Here is a tiny trained network, its code and every weight. The questions are about switching its units off for an input and a target symbol, where a switched-off unit gives its printed mean instead of its output.

import numpy as np


def w(rows, s, z=0):
    codes = np.array(rows[::2]) - 128.0
    scale = np.full(codes.shape[1], s)
    scale[-1] = z or s
    return codes * scale


def norm(h):
    return h / np.sqrt((h * h).mean(-1, keepdims=True) + 1e-5)


def f(y):
    return y / 2 * (1 + np.tanh(0.7978845608 * (y + 0.044715 * y**3)))


def softmax(a):
    e = np.exp(a - a.max(-1, keepdims=True))
    return e / e.sum(-1, keepdims=True)


def log_softmax(a):
    a = a - a.max(-1, keepdims=True)
    return a - np.log(np.exp(a).sum(-1, keepdims=True))


def net(x, mask):
    ids = ['αβγδεηθλμξπστφω'.index(c) for c in x.split()]
    T = len(ids)
    res = E[ids] + P[:T]
    u = 0
    for l in range(3):
        q, k, v = (norm(res) @ M[l].T for M in (Q, K, V))
        z = softmax(np.where(np.tri(T) > 0, q @ k.T / 4**0.5, -1e9)) @ v
        res = res + np.where(mask[u], z, O[l][:, -1]) @ O[l][:, :-1]
        u += 1
        y = f(norm(res) @ A[l][:, :-1].T + A[l][:, -1])
        res = res + np.where(mask[u : u + 4], y, B[l][:, -1]) @ B[l][:, :-1]
        u += 4
    return log_softmax(norm(res)[-1] @ U[:, :-1].T + U[:, -1])


Q, K, V, O, A, B = {}, {}, {}, {}, {}, {}
E = w([
[121,197,159,122,166,110],'α',
[116,154,148,150,183,159],'β',
[82,121,114,96,130,82],'γ',
[134,167,162,126,112,146],'δ',
[121,167,174,74,55,156],'ε',
[111,170,130,89,133,99],'η',
[101,111,134,128,182,155],'θ',
[124,156,152,165,131,112],'λ',
[104,125,131,170,167,122],'μ',
[128,119,152,118,131,102],'ξ',
[59,135,121,103,242,76],'π',
[65,55,116,121,151,118],'σ',
[130,115,148,120,121,152],'τ',
[155,72,133,216,81,133],'φ',
[64,194,2,133,120,146],'ω',
],0.0062)
P = w([
[3,168,187,103,119,118],'0',
[37,156,184,132,140,132],'1',
[61,150,176,137,143,133],'2',
[95,144,164,137,150,135],'3',
[115,140,155,142,148,131],'4',
[139,133,143,143,145,137],'5',
[151,123,143,153,152,143],'6',
[158,121,145,163,166,136],'7',
],0.0024)
Q[0] = w([
[144,118,135,170,175,76],'L0H1',
[208,66,110,108,100,78],'L0H1',
[186,153,46,139,92,122],'L0H1',
[96,114,253,138,132,117],'L0H1',
],0.007)
K[0] = w([
[172,120,99,60,89,215],'L0H1',
[37,221,53,141,148,196],'L0H1',
[14,177,124,62,176,89],'L0H1',
[253,69,126,197,154,202],'L0H1',
],0.0052)
V[0] = w([
[145,4,173,65,204,119],'L0H1',
[107,143,171,41,136,232],'L0H1',
[182,196,184,144,142,78],'L0H1',
[167,112,110,161,87,247],'L0H1',
],0.0033)
O[0] = w([
[137,3,167,9,158,108,157],'L0H1',
[186,98,115,72,160,252,198],'L0H1',
[238,147,181,165,110,91,201],'L0H1',
[46,142,149,155,50,219,2],'L0H1',
],0.0031,0.0011)
A[0] = w([
[2,135,171,101,80,148,15],'L0N1',
[89,86,59,253,248,119,253],'L0N2',
[98,252,78,11,175,75,26],'L0N3',
[112,146,159,69,83,191,170],'L0N4',
],0.0034,0.0015)
B[0] = w([
[104,136,97,203,159,190,135],'L0N1',
[98,187,150,3,66,82,251],'L0N2',
[104,27,138,218,188,127,150],'L0N3',
[95,87,98,187,190,74,150],'L0N4',
],0.0035,0.0024)
Q[1] = w([
[137,180,156,131,76,101],'L1H1',
[52,173,255,87,155,141],'L1H1',
[117,114,123,172,54,94],'L1H1',
[236,105,52,121,102,162],'L1H1',
],0.0064)
K[1] = w([
[91,155,87,171,83,89],'L1H1',
[224,100,23,142,88,170],'L1H1',
[25,170,113,142,130,113],'L1H1',
[37,113,254,153,142,115],'L1H1',
],0.0061)
V[1] = w([
[176,115,92,152,181,176],'L1H1',
[74,216,112,59,91,127],'L1H1',
[76,75,175,254,130,155],'L1H1',
[92,138,217,108,40,124],'L1H1',
],0.0032)
O[1] = w([
[135,118,82,194,134,143,31],'L1H1',
[129,142,60,34,100,36,146],'L1H1',
[190,40,249,149,251,106,218],'L1H1',
[167,133,248,69,87,60,255],'L1H1',
],0.0027,0.0017)
A[1] = w([
[157,98,126,137,117,199,79],'L1N1',
[126,86,86,129,155,187,2],'L1N2',
[74,125,79,254,71,136,55],'L1N3',
[196,129,137,66,152,138,65],'L1N4',
],0.0048,0.0035)
B[1] = w([
[121,126,209,166,173,110,42],'L1N1',
[222,159,99,87,139,74,3],'L1N2',
[112,107,5,136,138,88,41],'L1N3',
[230,71,25,118,108,191,145],'L1N4',
],0.0032,0.0011)
Q[2] = w([
[86,255,62,117,162,231],'L2H1',
[88,113,248,84,155,125],'L2H1',
[121,117,238,111,75,120],'L2H1',
[6,96,231,179,46,108],'L2H1',
],0.0076)
K[2] = w([
[110,221,128,101,160,204],'L2H1',
[110,83,169,176,100,145],'L2H1',
[128,93,161,165,47,126],'L2H1',
[80,82,78,211,9,122],'L2H1',
],0.011)
V[2] = w([
[179,67,75,76,138,214],'L2H1',
[217,94,160,75,104,83],'L2H1',
[254,132,98,191,73,161],'L2H1',
[129,85,178,161,186,179],'L2H1',
],0.0032)
O[2] = w([
[94,216,242,141,123,46,4],'L2H1',
[39,164,101,220,129,187,189],'L2H1',
[4,84,179,92,187,84,31],'L2H1',
[130,177,22,98,57,71,183],'L2H1',
],0.0026)
A[2] = w([
[151,65,122,163,44,127,68],'L2N1',
[43,41,59,97,144,44,23],'L2N2',
[2,179,94,143,156,157,124],'L2N3',
[95,151,93,151,109,144,253],'L2N4',
],0.0051,0.0032)
B[2] = w([
[62,254,151,70,239,165,143],'L2N1',
[208,117,144,173,67,145,124],'L2N2',
[62,155,114,194,104,135,179],'L2N3',
[105,63,19,190,136,98,254],'L2N4',
],0.004,0.00097)
U = w([
[184,218,132,182,225,89,47],'α',
[127,252,109,102,181,204,113],'β',
[193,68,102,188,57,109,126],'γ',
[197,172,146,229,100,199,100],'δ',
[128,163,155,110,8,220,77],'ε',
[171,75,85,198,205,101,131],'η',
[77,91,75,42,167,189,126],'θ',
[171,220,145,173,54,54,107],'λ',
[89,197,103,55,59,58,64],'μ',
[192,87,182,74,132,68,186],'ξ',
[91,128,88,80,212,34,56],'π',
[109,27,107,86,47,118,100],'σ',
[150,31,142,147,183,242,65],'τ',
[27,103,179,187,116,108,195],'φ',
[98,152,10,170,102,134,253],'ω',
],0.012,0.0052)

Each question gives the input, a string of symbols that net reads in full, and the target symbol t.
The units are the heads (4 rows each of Q, K, V and O) and the neurons (one row each of A and B). Each row of codes is followed by its name. A weight is (code - 128) times the scale printed after its matrix; where a second scale follows, it is the last column's (O, A, B and U).
mask holds one flag per unit, layer by layer, with each layer's heads first. A switched-off unit (its flag False) gives its mean, the last column of its rows in O or B, instead of its output. The means were averaged over made-up inputs and are rounded, as every weight is.
A unit's drop is (log p(t) with every unit on - log p(t) with that unit switched off) / (log p(t) with every unit on - log p(t) with every unit switched off).
The circuit of an input: a set's keep is (log p(t) with only the set's units on - log p(t) with every unit switched off) / (log p(t) with every unit on - log p(t) with every unit switched off). Starting from the 12 units with the biggest drops (on a tie, the unit counted first), units are removed one at a time, each time the one whose removal leaves the highest keep (on an exact tie, the one counted first), for as long as the keep stays at least 0.8.
units of the circuit, in order: the units of the circuit, biggest drop first
unit that matters most: the unit with the biggest drop
top k neurons: the k neurons with the biggest drops, biggest first
top k neurons in layer l: the k neurons of layer l with the biggest drops, biggest first
input ξ φ ξ τ, target φ: units of the circuit, in order : L0H1, L0N4
input φ ξ φ θ ξ θ, target ξ: unit that matters most : L1H1
input ξ γ δ, target δ: units of the circuit, in order : L0N2, L0H1
input β η μ φ θ ε, target φ: units of the circuit, in order : L2H1, L0N4, L0N2
input ξ μ ξ γ, target γ: units of the circuit, in order : L2N2, L0N3
input δ ξ ω α ξ β β ξ, target β: units of the circuit, in order : L1H1, L2N1, L2H1
input η β α, target α: units of the circuit, in order : L0N3, L2H1
input π π σ, target σ: units of the circuit, in order : L2N2, L0N2
input τ σ φ ξ π μ τ ξ, target τ: units of the circuit, in order : L0H1, L0N2
input π ξ β μ φ ω ξ, target ω: units of the circuit, in order : L0H1, L1H1
input α ξ τ τ ξ τ ξ, target τ: top 2 neurons in layer 0 : L0N2, L0N4
input μ τ ξ φ η ω α, target ω: units of the circuit, in order : L0H1, L1H1, L2N4
input ξ π φ, target φ: units of the circuit, in order : L2N1, L2H1
input τ γ θ ξ ξ φ θ θ, target φ: units of the circuit, in order : L0H1, L2H1
input λ θ φ η σ, target φ: top 2 neurons : L2N3, L0N1
input ξ φ ε, target φ: unit that matters most : L0N4
input φ τ τ φ, target τ: top 3 neurons in layer 0 : L0N1, L0N2, L0N4
input π δ α η, target η: top 2 neurons : L0N3, L0N2
input φ δ ξ, target φ: top 2 neurons : L0N1, L0N2
input ξ τ ε β ε ξ γ γ, target γ: top 3 neurons : L2N2, L0N3, L0N2
input β ε ξ φ ξ α, target φ: unit that matters most : L2H1
input φ φ ε α φ ξ σ φ, target ξ: top 2 neurons in layer 2 : L2N1, L2N3
input δ φ λ λ ξ ξ ε, target ξ: top 2 neurons in layer 0 : L0N4, L0N2
